Below is a small trained network, with its code and all its weights. Each question gives an input and a class and asks what happens when units are switched off, that is, made to give their printed mean instead of their output.

import numpy as np


def w(rows, s, z=0):
    codes = np.array(rows[::2]) - 128.0
    scale = np.full(codes.shape[1], s)
    scale[-1] = z or s
    return codes * scale


def f(y):
    return np.maximum(y, 0)


def log_softmax(a):
    a = a - a.max(-1, keepdims=True)
    return a - np.log(np.exp(a).sum(-1, keepdims=True))


def net(x, mask):
    res = np.array(x, float).reshape(1, 7) / 4 @ E
    y = f(res @ A[0][:, :-1].T + A[0][:, -1])
    res = res + np.where(mask, y, B[0][:, -1]) @ B[0][:, :-1]
    return log_softmax(res[-1] @ U[:, :-1].T + U[:, -1])


A, B = {}, {}
E = w([
[118,101,238],'x0',
[135,127,131],'x1',
[169,101,145],'x2',
[32,2,90],'x3',
[127,129,128],'x4',
[88,119,225],'x5',
[177,98,149],'x6',
],0.0078)
A[0] = w([
[126,115,107,137],'n1',
[69,43,149,254],'n2',
[104,163,103,143],'n3',
[109,115,174,68],'n4',
[148,145,102,93],'n5',
[160,251,212,102],'n6',
[114,88,92,129],'n7',
[123,95,72,80],'n8',
[90,64,130,153],'n9',
[188,223,135,160],'n10',
[97,66,121,32],'n11',
[160,179,122,243],'n12',
[120,118,109,77],'n13',
[153,169,121,224],'n14',
[156,177,122,235],'n15',
[115,157,230,112],'n16',
[96,111,203,35],'n17',
[155,173,131,124],'n18',
[128,118,85,151],'n19',
[94,73,78,99],'n20',
[122,111,71,126],'n21',
[98,107,129,100],'n22',
[151,156,93,100],'n23',
[164,140,54,126],'n24',
[81,110,136,104],'n25',
[155,141,108,98],'n26',
[152,123,117,166],'n27',
[118,157,148,142],'n28',
],0.014,0.0051)
B[0] = w([
[116,144,110,145],'n1',
[167,246,148,228],'n2',
[163,107,184,154],'n3',
[125,56,147,156],'n4',
[165,156,112,146],'n5',
[160,142,1,249],'n6',
[150,121,101,164],'n7',
[136,163,78,160],'n8',
[116,163,159,184],'n9',
[117,167,208,227],'n10',
[79,46,125,158],'n11',
[96,35,200,204],'n12',
[140,127,121,135],'n13',
[67,82,167,189],'n14',
[80,58,194,198],'n15',
[127,60,76,215],'n16',
[53,60,130,174],'n17',
[141,151,162,170],'n18',
[142,169,101,161],'n19',
[140,96,94,176],'n20',
[161,163,86,166],'n21',
[149,95,162,147],'n22',
[176,163,122,156],'n23',
[155,212,89,179],'n24',
[145,93,164,154],'n25',
[106,172,100,146],'n26',
[94,154,124,151],'n27',
[171,89,130,155],'n28',
],0.02,0.012)
U = w([
[244,253,241,168],'0',
[176,106,235,207],'1',
[254,114,48,5],'2',
],0.0065,0.0028)

Each question gives the input, the list of numbers given to net, and the class t.
The units are the neurons (one row each of A and B). Each row of codes is followed by its name. A weight is (code - 128) times the scale printed after its matrix; where a second scale follows, it is the last column's (A, B and U).
mask holds one flag per neuron, in row order. A switched-off neuron (its flag False) gives its mean, the last column of its row in B, instead of its output. The means were averaged over made-up inputs and are rounded, as every weight is.
A unit's drop is (log p(t) with every unit on - log p(t) with that unit switched off) / (log p(t) with every unit on - log p(t) with every unit switched off).
The circuit of an input: a set's keep is (log p(t) with only the set's units on - log p(t) with every unit switched off) / (log p(t) with every unit on - log p(t) with every unit switched off). Starting from the 12 units with the biggest drops (on a tie, the unit counted first), units are removed one at a time, each time the one whose removal leaves the highest keep (on an exact tie, the one counted first), for as long as the keep stays at least 0.8.
units of the circuit, in order: the units of the circuit, biggest drop first
unit that matters most: the unit with the biggest drop
top k neurons: the k neurons with the biggest drops, biggest first
drop when u is switched off: that unit's drop, to one decimal
input [-6,0,1,-6,2,3,0], class 1: units of the circuit, in order -> [n12]
input [-6,5,-3,-4,-1,3,0], class 1: top 4 neurons -> [n2 n12 n15 n14]
input [5,0,5,-1,-4,3,-1], class 2: units of the circuit, in order -> [n10 n16]
input [-4,3,-7,-1,0,-7,2], class 0: units of the circuit, in order -> [n6 n24]
input [-2,3,-5,-8,-2,6,6], class 1: top 4 neurons -> [n10 n12 n15 n14]
input [8,-6,-2,-3,4,2,-3], class 2: top 2 neurons -> [n6 n16]
input [3,-5,-7,-3,-1,-4,-2], class 1: units of the circuit, in order -> [n2 n12]
input [-4,6,0,2,-4,3,1], class 0: top 2 neurons -> [n6 n16]
input [-8,-6,6,8,-3,2,6], class 0: top 4 neurons -> [n2 n6 n16 n9]
input [-4,-8,3,8,-1,5,0], class 0: top 2 neurons -> [n2 n6]
input [3,8,-3,-6,8,1,-2], class 2: top 4 neurons -> [n6 n16 n9 n17]
input [8,4,3,-5,6,-4,6], class 1: top 2 neurons -> [n10 n12]
input [-5,-6,-4,-6,7,4,-5], class 1: top 3 neurons -> [n2 n12 n15]
input [7,3,-6,7,1,-5,0], class 0: unit that matters most -> n2
input [7,-3,1,-6,0,-2,-4], class 1: top 4 neurons -> [n10 n12 n15 n14]
input [8,-6,6,-7,0,1,7], class 2: drop when n6 is switched off -> 2.7
input [0,5,-3,7,-2,4,5], class 0: drop when n16 is switched off -> 0.1
input [4,1,2,-5,5,7,-2], class 2: drop when n6 is switched off -> 1.5
input [5,1,-7,-8,2,-8,-4], class 1: drop when n15 is switched off -> 1.0
input [-7,4,-3,-2,-4,-1,-7], class 0: top neuron -> [n24]
